Here is a tiny trained network, its code and every weight. The questions are about switching its units off for an input and a target symbol, where a switched-off unit gives its printed mean instead of its output.

import numpy as np


def w(rows, s, z=0):
    codes = np.array(rows[::2]) - 128.0
    scale = np.full(codes.shape[1], s)
    scale[-1] = z or s
    return codes * scale


def norm(h):
    return h / np.sqrt((h * h).mean(-1, keepdims=True) + 1e-5)


def f(y):
    return y / 2 * (1 + np.tanh(0.7978845608 * (y + 0.044715 * y**3)))


def softmax(a):
    e = np.exp(a - a.max(-1, keepdims=True))
    return e / e.sum(-1, keepdims=True)


def log_softmax(a):
    a = a - a.max(-1, keepdims=True)
    return a - np.log(np.exp(a).sum(-1, keepdims=True))


def net(x, mask):
    ids = ['ΔΦαγθτω'.index(c) for c in x.split()]
    T = len(ids)
    res = E[ids] + P[:T]
    u = 0
    for l in range(2):
        q, k, v = (norm(res) @ M[l].T for M in (Q, K, V))
        z = softmax(np.where(np.tri(T) > 0, q @ k.T / 3**0.5, -1e9)) @ v
        res = res + np.where(mask[u], z, O[l][:, -1]) @ O[l][:, :-1]
        u += 1
        y = f(norm(res) @ A[l][:, :-1].T + A[l][:, -1])
        res = res + np.where(mask[u : u + 4], y, B[l][:, -1]) @ B[l][:, :-1]
        u += 4
    return log_softmax(norm(res)[-1] @ U[:, :-1].T + U[:, -1])


Q, K, V, O, A, B = {}, {}, {}, {}, {}, {}
E = w([
[216,122,143,92,123,132,75],'Δ',
[148,102,119,123,126,108,69],'Φ',
[105,102,47,133,159,61,152],'α',
[153,94,154,145,140,8,102],'γ',
[156,161,130,125,189,157,108],'θ',
[179,159,121,97,133,72,69],'τ',
[180,151,40,89,115,24,164],'ω',
],0.014)
P = w([
[178,37,12,132,229,114,20],'0',
[49,146,105,117,116,205,127],'1',
[124,153,84,222,83,126,52],'2',
[137,28,217,14,86,199,101],'3',
[80,163,146,116,74,180,156],'4',
[179,145,115,246,85,159,123],'5',
],0.012)
Q[0] = w([
[114,209,32,111,116,221,69],'0.h0',
[96,143,187,142,117,141,207],'0.h0',
[205,120,195,255,138,77,115],'0.h0',
],0.0087)
K[0] = w([
[114,140,193,59,83,134,188],'0.h0',
[210,113,62,132,138,152,79],'0.h0',
[170,117,193,255,169,100,114],'0.h0',
],0.008)
V[0] = w([
[30,170,183,164,16,64,118],'0.h0',
[57,158,182,2,73,183,179],'0.h0',
[75,148,195,104,37,142,172],'0.h0',
],0.0069)
O[0] = w([
[148,131,65,189,153,153,119,43],'0.h0',
[107,127,183,223,178,112,101,21],'0.h0',
[165,125,85,247,221,189,194,2],'0.h0',
],0.012,0.0059)
A[0] = w([
[55,35,149,167,255,161,148,53],'0.n0',
[25,186,169,130,146,173,210,109],'0.n1',
[144,71,54,112,27,93,188,3],'0.n2',
[108,135,114,145,254,87,61,187],'0.n3',
],0.0082,0.0046)
B[0] = w([
[128,106,13,61,127,225,151,165],'0.n0',
[56,244,145,61,114,226,174,163],'0.n1',
[180,191,226,134,198,202,86,255],'0.n2',
[129,91,81,188,78,1,26,196],'0.n3',
],0.0085,0.0035)
Q[1] = w([
[163,212,45,148,2,138,92],'1.h0',
[126,144,127,68,82,87,61],'1.h0',
[123,192,29,106,57,152,92],'1.h0',
],0.0092)
K[1] = w([
[124,117,156,218,185,147,220],'1.h0',
[199,79,159,149,104,128,173],'1.h0',
[60,168,120,221,135,151,255],'1.h0',
],0.0094)
V[1] = w([
[47,102,2,106,116,78,212],'1.h0',
[16,122,130,215,162,212,115],'1.h0',
[91,42,125,140,122,90,62],'1.h0',
],0.0092)
O[1] = w([
[155,37,134,141,140,86,254,142],'1.h0',
[61,130,155,214,113,98,128,3],'1.h0',
[136,156,181,163,120,180,171,224],'1.h0',
],0.013,0.0034)
A[1] = w([
[137,163,1,110,243,101,191,2],'1.n0',
[182,147,177,195,160,112,155,73],'1.n1',
[116,225,93,113,100,177,39,198],'1.n2',
[139,34,47,209,177,229,101,176],'1.n3',
],0.0088,0.0029)
B[1] = w([
[69,235,196,191,1,132,163,134],'1.n0',
[78,160,116,31,131,82,81,129],'1.n1',
[143,51,134,192,232,142,176,254],'1.n2',
[147,180,2,104,141,215,144,140],'1.n3',
],0.0092,0.0084)
U = w([
[179,104,183,146,160,180,179,78],'Δ',
[153,132,2,166,107,153,161,78],'Φ',
[129,50,114,154,154,47,248,94],'α',
[97,92,45,33,135,85,115,254],'γ',
[23,213,150,96,168,154,88,84],'θ',
[121,72,110,192,121,23,71,79],'τ',
[109,199,172,163,28,106,176,72],'ω',
],0.0099,0.0026)

Each question gives the input, a string of symbols that net reads in full, and the target symbol t.
The units are the heads (3 rows each of Q, K, V and O) and the neurons (one row each of A and B). Each row of codes is followed by its name. A weight is (code - 128) times the scale printed after its matrix; where a second scale follows, it is the last column's (O, A, B and U).
mask holds one flag per unit, layer by layer, with each layer's heads first. A switched-off unit (its flag False) gives its mean, the last column of its rows in O or B, instead of its output. The means were averaged over made-up inputs and are rounded, as every weight is.
A unit's drop is (log p(t) with every unit on - log p(t) with that unit switched off) / (log p(t) with every unit on - log p(t) with every unit switched off).
The circuit of an input: a set's keep is (log p(t) with only the set's units on - log p(t) with every unit switched off) / (log p(t) with every unit on - log p(t) with every unit switched off). Starting from all 10 units, units are removed one at a time, each time the one whose removal leaves the highest keep (on an exact tie, the one counted first), for as long as the keep stays at least 0.8.
circuit, biggest first: the units of the circuit, biggest drop first
unit that matters most: the unit with the biggest drop
k most important neurons: the k neurons with the biggest drops, biggest first
k most important neurons of layer l: the k neurons of layer l with the biggest drops, biggest first
input θ α τ θ ω Φ, target γ: unit that matters most	1.h0
input α θ γ θ θ ω, target τ: 2 most important neurons	[0.n1, 0.n0]
input Δ ω γ Φ θ Φ, target τ: 3 most important neurons of layer 0	[0.n1, 0.n0, 0.n2]
input Δ γ τ γ ω γ, target γ: circuit, biggest first	[1.h0, 0.h0, 0.n2]
input γ τ τ, target Δ: circuit, biggest first	[1.h0, 0.n3, 1.n2]
input γ Φ Φ γ ω, target ω: circuit, biggest first	[1.n0, 0.h0]
input θ τ γ Φ Φ τ, target ω: circuit, biggest first	[1.h0, 0.h0, 0.n0, 0.n3]
input ω τ γ, target Δ: 3 most important neurons	[0.n3, 0.n2, 1.n2]
input θ Δ γ, target θ: circuit, biggest first	[1.h0, 0.h0]
input α τ Δ, target Δ: circuit, biggest first	[1.h0, 0.n3, 1.n2, 0.h0]
input Φ γ Φ Δ Φ Φ, target ω: 2 most important neurons of layer 1	[1.n2, 1.n1]
input γ γ θ, target Φ: 2 most important neurons	[1.n3, 0.n2]
input α Φ θ τ Φ γ, target ω: circuit, biggest first	[0.h0, 1.h0, 0.n3]
input θ τ α θ ω Δ, target γ: circuit, biggest first	[1.h0, 0.h0]
input γ θ ω θ Φ τ, target ω: circuit, biggest first	[0.h0, 1.h0, 0.n3, 0.n0]
input α γ Φ τ Φ θ, target ω: most important neuron of layer 0	[0.n0]
input Δ τ θ, target Δ: 2 most important neurons	[0.n3, 1.n2]
input Φ Φ ω, target ω: circuit, biggest first	[1.h0, 0.h0, 0.n3]
input ω τ θ Δ Φ Δ, target ω: 4 most important neurons	[0.n0, 0.n3, 1.n2, 0.n2]
input τ θ Φ Δ α α, target α: circuit, biggest first	[0.h0, 1.h0]
input α τ Φ, target Δ: most important neuron	[0.n3]
input α Φ θ, target ω: 2 most important neurons of layer 0	[0.n2, 0.n0]
input ω θ α α Φ γ, target ω: 4 most important neurons	[0.n0, 0.n3, 0.n2, 1.n2]
input θ θ α τ τ, target τ: circuit, biggest first	[0.h0, 0.n3]
input ω θ θ θ α ω, target α: 2 most important neurons	[0.n2, 0.n3]
input α α τ Φ τ Φ, target Δ: 3 most important neurons	[0.n3, 1.n2, 0.n2]
input ω γ Φ θ ω Δ, target γ: circuit, biggest first	[1.h0]
input ω θ Φ, target τ: 2 most important neurons of layer 0	[0.n1, 0.n2]
input Φ τ α, target Δ: 2 most important neurons of layer 0	[0.n3, 0.n2]
input α Φ Φ, target ω: 3 most important neurons of layer 0	[0.n0, 0.n2, 0.n3]
